In the rows, zero is written as 128.
Each row of numbers belongs to one of the elements below and depends on some of the facts about them. Some rows are named. Which element is each other row?

Named rows:
porar: [129 127 138  95 131 149 116 125 135 124 138 156 114 114 144 137 108 125
 125  93 140 134 125 123 110 109 126 129 128 103 109 117 110 116]
plupe: [126 116 139 146 145 120 126 124 134 124 146 133 121 122 160 130 135 137
 124 152 140 133 132 120 125 111 134 110 121 135 119 119  77 124]
siben: [116 143 131  13 134 130 134 134 138 122 139 163 103 115 106 162 118 135
 113 158 130 105 161 130 150 150 118 164 166 149 117 133 136 122]
stezos: [123 125 133 133 135 130 125 127 129 124 127 115 114 114 168 123 131 125
 122 139 139 125 130 126 130 111 133 133 119 110 114 123 102 120]
fleval: [119 121 128 131 130 128 120 127 129 126 121 104 110 109 175 120 128 126
 122 124 141 129 136 126 132 109 128 137 113 107 113 122 105 120]
seplo: [121 121 140 129 137 163 115 126 135 125 140 146 119 109 139 140 119 125
 127  88 142 130 141 116 112 106 119 133 125 105 113 118 102 120]
bratre: [121 130 109 147 106 101 120 134  96 112 147 156 110 146 110 137 116 140
 132 192 136 126 136 116 134 155 158 139  88 175 114 124 163 119]
lepluflok: [120 117 141 117 146 137 118 127 127 127 141 134 118 119 154 134 129 131
 125 122 150 133 134 118 119 107 130 128 104 108 112 119 114 121]
dodro: [137 155 119 127 123  80 110 138 113 117 139 122 131 125  53 109 127 119
 107 143 102 141 149 122 125 119 125 171 186 160 114 134  92 131]
tubi: [125 115 142 147 148 137 125 122 128 119 144 136 123 125 152 132 145 141
 128 154 140 130 134 119 116 102 146 106 135 127 121 125  93 125]
tasa: [125 142 126 127 126 152 124 136 117 116 140 139 123 122  65 149 123 134
 129 136 129 117 156 124 133 128 140 129 145 152 112 129 182 125]
reskanam: [127 128 135  72 133 139 127 126 135 122 130 162 112 120 145 136 112 126
 124 113 137 138 119 130 114 112 129 125 134 110 108 117 109 115]
diski: [117 124 133 136 130 164 119 121 120 117 116 115 121 111 150 129 137 131
 128 121 135 120 146 127 107  99 140 126 143  94 117 129 115 119]
zonil: [138 131 129 123 145 169 146 132 138 117 130 144 123 119  78 144 135 133
 133 142 142 116 142 133 126 109 146 142 148 116 108 127 189 120]
drozol: [139 156 149 139 133  80 134 128 105 112 144 121 120 137 117 139 130 141
 103 144 112 141 114 122 171 130 158  93 120 173  95 132 145 124]
banik: [135 129 131 144 138 151 133 126 136 114 144 145 120 125 111 136 131 141
 128 158 135 131 143 133 135 110 154 115 159 134 113 124 135 120]
segi: [129 120 133 113 137 156 135 129 147 123 122 133 128 113 145 131 133 123
 124  98 135 120 123 124 114 112 115 137 114 113 118 121 114 117]
vedrus: [119 141 150  79 132 109 139 128 120 119 125 121 115 118 142 146 136 135
 102 128 115 112 136 120 152 139 133 143 132 146 110 135 111 124]

There are 2 kinds of fact about the elements: drobe, pletro.
gaflok pletro:diski, miski, bagik, lekepla
tasa drobe:visu pletro:skiro, stinur, zulo, sitraza, seplo
bribrem drobe:trita
klafun drobe:flisto
peflam pletro:plidron, porar
natom pletro:nokle, plakar, pluflil
pibretok drobe:taflam
flapla pletro:tedun, rumir, mepo, lepluflok
vedrus drobe:fakon
kleta drobe:mepo pletro:plupe, dadruska, brozom, plakar, lidol, zogro, tubi
skopok pletro:ziki, modrik, siflis, kefin, brozom, zulo, klaten, lepluflok
fomun drobe:bribrem
sona drobe:rumir
bravegrak pletro:skobim, bredrok, sigru
gofa drobe:skago pletro:koro, fulen, dadruska, brozom, vedrir
todek drobe:dradul pletro:lidol
klagrek drobe:nususti
nususti drobe:skoli
pluflil drobe:skozal
kogron pletro:fleval, gefom
staplodrus drobe:dadruska
taflam drobe:voban
drozol drobe:dodol pletro:voban, lidol, skozal, skagren
deste drobe:grapledrim
brogak pletro:vigi, klafun, dobren, kefin, kisko
dribren drobe:skidril
skoli drobe:gofa pletro:diski, skago, dradul, tabrek, bridrer, stinur, bagik, bulo, stupli, deste, niruren
druvir drobe:vedrus
skipatra pletro:bribrem, niruren, lepluflok
banik pletro:gefa, taflam
zastir pletro:fleval, bagik, brevos, flisto
dadruska drobe:bratre
fosar pletro:plupe, modrik, pluflil, staplodrus
miski drobe:kisko
troskil drobe:stinur pletro:bredrok, graflel
kisko drobe:siflis
fliflol drobe:grurer
modrik drobe:segi
zonil pletro:niskik, skiro, dribren, niruren, nususti
skago drobe:vigi
kovon drobe:lekepla pletro:flaklo, tubi, sitraza, rumir, flimo
drilos drobe:flatru
greklum pletro:gefom, plidron, sigru, klaten, puval, skagren, lepluflok
faban drobe:druvir
grurer drobe:pluflil pletro:gefom, stezos, kudroplik, skidril
ziki drobe:troskil
zuvis drobe:fomun
ludre drobe:drilos pletro:mumo, zulo, pimafek
flimo drobe:klomo
zaplo pletro:skobim, reskanam, plidron, zugrel, dodol
dobren drobe:zuvis
vedrir drobe:kleta
lazu pletro:kudroplik, fliflol, klodrutur
brozom drobe:flaklo
voban drobe:tedun
skobim drobe:ludre
kudroplik drobe:greklum
zabel drobe:drozol pletro:stinur, dadruska, kudroplik, plitrul, pluflil
trastuk drobe:pepil pletro:fleval, vigi, visu, fliflol, dresin, sona
zares pletro:seplo
brulisken drobe:modrik pletro:bribrem, bridrer, drilos, flimo
vuplom drobe:lidol pletro:bagik, vedrir
siben drobe:deste pletro:skobim, druvir, porar, seplo
brevos drobe:brulisken
lekepla drobe:staplodrus
fluflefur pletro:dradul, dadruska, kisko, kizis, graflel
fakon drobe:flesam pletro:modrik, zumon, seplo
flaklo drobe:brevos
skedonem drobe:skagren
padrak drobe:flimo pletro:koro, tabrek, klafun, klodrutur, klomo
dresin drobe:trastuk
rovel pletro:golil, klafun, kisko, staplodrus
lidol drobe:kovon
stinur drobe:klagrek
pepil drobe:padrak
flisto drobe:faban
skagren drobe:tedupum
flatru drobe:dobren pletro:niruren, sitraza
gabrom pletro:skedonem, druvir, klaten, tedupum
dodol drobe:klafun
mepo drobe:kudroplik
plego pletro:loklok, sona
bratre drobe:pibretok pletro:plupe, rumir, skagren, sona
visu drobe:vuplom
klomo drobe:dodro
drogrur pletro:segi, zuvis
tedupum drobe:brozom
tridron pletro:skago, trita, brozom, plakar, tubi, gefa
flesam drobe:siben pletro:stezos, deste, sona
rumir drobe:zabel
grapledrim drobe:vedrir pletro:skiro, segi, dobren, klodrutur
nubrim drobe:dribren pletro:golil, klafun
dodro drobe:todek pletro:koro, skidril, klomo
skidril drobe:fluflefur

Name these rows:
No name comes twice in this set of rows, the named rows included.
[142 133 125 138 131 161 151 126 140 111 131 156 120 122 102 133 131 132
 130 140 125 121 136 139 134 114 151 119 174 144 114 127 131 117] : fluflefur
[126 125 134 132 130 146 125 123 129 116 124 130 126 119 136 122 136 130
 125 123 126 127 136 125 104  98 136 135 154 104 121 127  88 122] : dradul
[127 122 137 105 127 147 141 122 131 116 131 148 120 119 155 127 122 125
 125 108 125 134 123 127 113 109 133 118 145 118 119 123  85 116] : graflel
[104 130 110 152  82 148 102 127  83 107 122 135 111 132 144 132 110 133
 136 125 123 114 148 110  96 144 148 146  99 133 122 128 146 113] : lekepla
[126 151 158 115 130 106 134 125 111 114 124 113 120 122 138 144 134 136
 103  95 108 126 122 116 156 135 137 121 120 142  98 133 122 123] : faban
[108 135 133  56 132  69 101 134 125 125 129 118 129 129 176 134 131 143
 109 147 128 148 123 114 122 133 128  96 110 134 120 125 121 123] : skagren
[112 143 111 147 100 147 111 130  95 106 126 131 113 131 111 135 116 134
 132 147 120 117 157 123 122 140 153 135 135 153 119 129 151 117] : vuplom
[124 115 140 120 143 166 132 129 134 125 127 133 127 110 124 133 137 123
 129 100 140 116 135 119 109 107 119 141 119 102 118 123 131 119] : skiro
[113 133 131 116 122 100 125 135 113 124 121  99 119 114 160 122 124 125
 119 124 126 124 137 117 136 135 116 133 103 139 120 126 106 121] : fliflol
[115 140 135  84 126 122 102 132 120 122 139 130 120 117 136 144 110 129
 117 104 128 135 139 117 124 128 120 119 133 137 114 123 120 121] : skedonem
[127 125 135 105 141 128 121 127 134 127 137 143 114 117 143 134 117 131
 121 124 146 138 126 124 128 112 131 123 118 118 109 116 111 120] : puval
[118 135 127 112 129  84 116 136 111 124 128 101 118 118 149 116 123 125
 117 135 123 129 139 118 134 130 123 140 109 136 114 126 110 124] : dresin
[118 136 136 131 136 136 117 133 118 125 145 122 120 118 123 141 111 128
 126 123 132 132 150 115 128 125 125 113 122 141 118 123 109 123] : ziki

Now the same elements, written a new way:
Named rows:
dadruska: [147 184 137 165 113  39 112 103 132 144 144 158  45 167 169  90 119 158
  77 140 114 155 116 131 144 143 138 124 127 169  80 128]
ludre: [100 164  86 115 143  67 160 139  90  95 146 163 152 168 149 105 128 143
  76 160  54 157 112 108 159 151 120 152 124 167  82 114]
zabel: [138 174  66 158 103  57 148  84 108 175 145 167 181 161 181 133 153 129
  61 147  82 155 147 104 148 150 108 138 128 159  58 104]
dodol: [123 174  56 139  96  77 148  73 130 216 148 145 234 166 199 124 167 119
  68 143 101 143 141 110 145 148 117 134 124 163  40 104]
skobim: [105 169  83 128 122  81 143 110 128 135 142 156 131 166 127 103 137 135
  79 159  94 158 113 123 152 153 133 154 122 162  70 112]
bribrem: [104 163  88 116 143  78 155 153  97 110 147 146 172 168 147  94 138 140
  82 158  78 150 108 108 149 152 124 150 121 164  81 116]
druvir: [101 185  68 148  92  82 157  91 118 199 146 141 212 169 195 128 150 112
  76 160 116 150 139 124 147 143 137 126 131 161  37 108]
dobren: [ 99 154  81  87 167  62 174 177  76  74 149 146 179 173 183  91 129 158
  81 173  40 158 106 104 158 168  93 147 118 176  96 120]
tedun: [104 176 100 139 103 136 133 147 128 164 144 143 112 147 113 104 145 125
 103 163 188 142 131 125 127 145 109 167 120 171 112 124]
reskanam: [104 174  90 135 101 139 135 146 131 163 143 145 112 146 108 103 144 123
 103 167 190 145 133 125 129 150 108 171 120 170 111 122]
segi: [107 174  85 134  99 136 135 149 130 158 142 134 129 144  93 104 143 125
  97 169 185 142 135 121 124 137  94 177 122 172 110 118]
bridrer: [108 172  95 140 103 136 135 153 125 160 144 142 127 145 109 107 140 122
 103 165 187 142 135 121 129 145 103 169 120 167 107 123]
fulen: [111 174  91 147 101 132 135 151 127 163 143 143 116 146 112 109 142 124
 101 168 190 145 139 122 127 151  98 169 120 167 110 122]
klodrutur: [106 174  96 136  93 130 133 152 116 160 144 145 122 146 118 107 138 125
 103 173 183 145 138 123 131 141  87 171 119 172 111 124]
dradul: [107 168  97 138  94 132 128 155 129 160 141 145 110 145 110 107 146 122
 103 163 182 145 140 119 135 149 103 176 120 158 108 126]
plakar: [117 176  90 155 109 130 140 153 123 155 141 146 102 145 117 115 148 125
  96 164 186 144 146 123 123 157 107 170 123 166 113 121]
bravegrak: [ 94 183  74 139 103 136 139 122 143 152 144 162  74 140 108 101 145 114
 104 162 165 153 128 134 135 165 124 175 115 170 111 115]
puval: [103 176  91 135 101 140 135 149 130 163 143 142 116 146 111 104 148 122
 102 166 191 142 133 124 128 150 108 172 119 170 108 122]

Name these rows:
No name comes twice in this set of rows, the named rows included.
[115 191 111 184 109  63 149 159  66  88 133 157  75 161 109 140 151 122
  77 173 103 169 129 134 124 168 191 137 138 149  58 103] : kleta
[101 178 117  98  84 139 141 133 109 141 145 150 103 144  92 116 165 119
 103 172 163 145 124 115 122 134 108 160 124 182 122 114] : plego
[139 185 128 158 115  54 121 104 128 138 142 153  65 166 149  97 140 150
  77 139 112 153 114 128 138 150 156 131 128 172  78 117] : lidol
[110 171  96 123  94 132 132 142 128 161 144 142 114 144 102 103 144 120
 102 173 189 147 127 119 128 146  97 156 120 165 114 119] : fleval
[122 173  84 174 106  90 132  82  81 173 144 194 114 161  82 128 151 128
  72 159 113 164 111 114 148 148 140 178 113 168  62  92] : troskil
[115 172  65 133 109  80 133 104 133 123 137 128 139 161  78 111 149 137
  61 157  93 153 126 119 127 120 129 169 131 166  65 102] : modrik
[118 170  90 128 100 117 133 141 132 156 145 156 103 137 101  96 134 117
  99 171 180 153 127 117 133 154  91 150 117 155 116 117] : zastir
[127 164  98 193 111 104 134  85  59 191 145 199 147 167  65 144 133 138
  67 162 144 158 117  98 152 123 118 193 113 176  61  90] : stinur
[113 153 129  81  68  64 111  99 121 128 136 165 128 163  87 113 165 122
  87 155  62 162 114 105 154 132 127 154 128 144  67 110] : trastuk
[113 168  95 135 110  74 132 120 111 142 142 147 153 167 119 108 142 135
  76 157 106 153 117 116 144 132 132 155 125 159  61 110] : dribren
[123 172 117 132 105  65 124 107 121 149 143 146 116 169 131 102 135 142
  80 153 113 152 111 120 144 134 131 140 126 167  69 116] : visu
[111 175  98 112  93 127 135 129 130 152 145 155  97 139  99  99 149 114
 102 173 171 152 123 120 128 153 102 153 118 165 119 116] : kogron

The same elements again, as new rows of numbers:
Some elements and their rows:
flatru: [ 78  78 146 147 119  99 123 213 138 107 179 128 107 161 110 148  62  98
 181 125  81 147  60 157  83 197]
fosar: [118 123  89 156 131 132 116 144 115 117 149 119 118 112 121 126 129 126
 106 138 128 147 107 138 131 110]
flapla: [127 150 118 150 123 130 125 149 130 119 141 119 123 120 137 138 164 128
 129 136 117 158  90 134 126 114]
skopok: [116 129 111 148 130 125 127 157 116 123 139 121 112 128 131 134 153 126
 122 130 122 156 104 135 131 109]
stupli: [146 127 133 122 115 129 130 129 123 137 121 136 137 135 133 119 124 133
 144 129 138 124 136 129 128 130]
kudroplik: [ 90  65 203 132 137 133 124  75 154 129 131 141 160  88  66 153 170 132
 141 145 146  88 136 137 190 112]
plidron: [135 139 149 124 120 129 140 143 125 134 107 136 148 166 130 124 146 137
 132 124 130 131 142 121 131 116]
lepluflok: [149 149 152 128 111 123 133 140 135 129 115 134 144 148 136 129 134 127
 150 138 127 137 126 131 119 126]
drilos: [ 93  75 171 130 121 120 125 202 149 121 157 151 131 200  92 131  42 110
 168 125  96 120 115 156  89 195]
dresin: [115 133  59 140 138 119 173  95 134  98  96 176 163 140 178 148  96 141
 158 133 113 130 174 139 121 169]
vedrir: [ 89  65 216 119 137 121 133  58 153 135 135 147 148  94  63 160 169 123
 138 138 132  96 139 134 209 105]
vigi: [131 132 142 135 154 116 144 119 162 109 123  83 180  82 144  89 118 143
 159  88  76  88 160  99  80  48]
tedun: [174 156 173 114 148 104 124 125 125 142 115  86  67 132 154 143 135 155
  91 159 155  69 144 147 101 157]
klagrek: [129 135 143 134 156 102 150 117 158 108 125  82 186  81 147  82 119 137
 163  80  72  89 166  97  70  33]
tabrek: [142 123 135 120 110 130 129 132 127 135 124 135 138 134 136 119 122 134
 143 132 140 122 136 125 131 133]
klaten: [142 139 139 122 118 129 133 139 126 134 115 136 145 152 130 124 136 133
 138 132 130 129 139 130 124 122]
klodrutur: [140 116 127 126 109 136 125 133 130 130 120 134 143 124 131 112 114 132
 140 134 138 121 130 120 131 145]
pepil: [106 136  47 144 132 113 180  87 132  98  94 187 164 137 190 158  93 141
 161 135 103 134 183 145 128 171]

Name these rows:
No name comes twice in this set of rows, the named rows included.
[103  87 197 116 146 122 122  63 176 130 130 140 152  84  51 160 167 106
 124 142 137 107 133 123 199 119] : deste
[148 114 136 112 112 129 142 122 112 133 147 140 132 145 137 117 142 140
 145 107 135 119 130 127 132 146] : bagik
[ 86 138  28 172 152 125 175  97 120  85 135 179 132 131 188 169 114 141
 129 131  89 156 160 164 129 135] : todek
[ 65  98 208 155 157 135 138 110 155 120 136 126 137 105  76 180 226 138
 119 134 112 135  99 133 191  86] : greklum
[ 90  81 219 128 133 123 127  84 164 127 119 138 159  91  66 162 177 126
 146 154 139  97 132 136 187 101] : mepo
[154 141 144 117  96 112 132 132 130 132 121 128 143 134 144 127 134 122
 172 139 133 135 109 128 118 140] : niruren
[ 70  74 138 149 130 114 123 209 135 110 167 134 104 169  96 135  67 110
 143 121  85 143  83 152  97 182] : ludre
[ 55  75 159 131 180  92 128  98 144 118 107 123 125  96  39 163 192 101
  85 129 137 153 119 103 206 102] : siben
[112 126 127 143 158  93 158 123 136  99 174  68 146  57 166  91 152 141
 161  62  57 111 116  97  75  36] : skoli
[ 67  61 178 140 146 125 122  83 160 116 143 121 121  43  68 169 183 112
 115 148 123 125  98 119 210 125] : grapledrim
[175 155 173 116 155 107 119 127 122 147 112  70  34 120 159 144 123 160
  56 171 162  52 158 149  99 164] : staplodrus
[189 177  76  95 153 140 114 101 184 112 135 133 148 116  74 118 112  76
  77 127 139 150 131 101 143 170] : sona

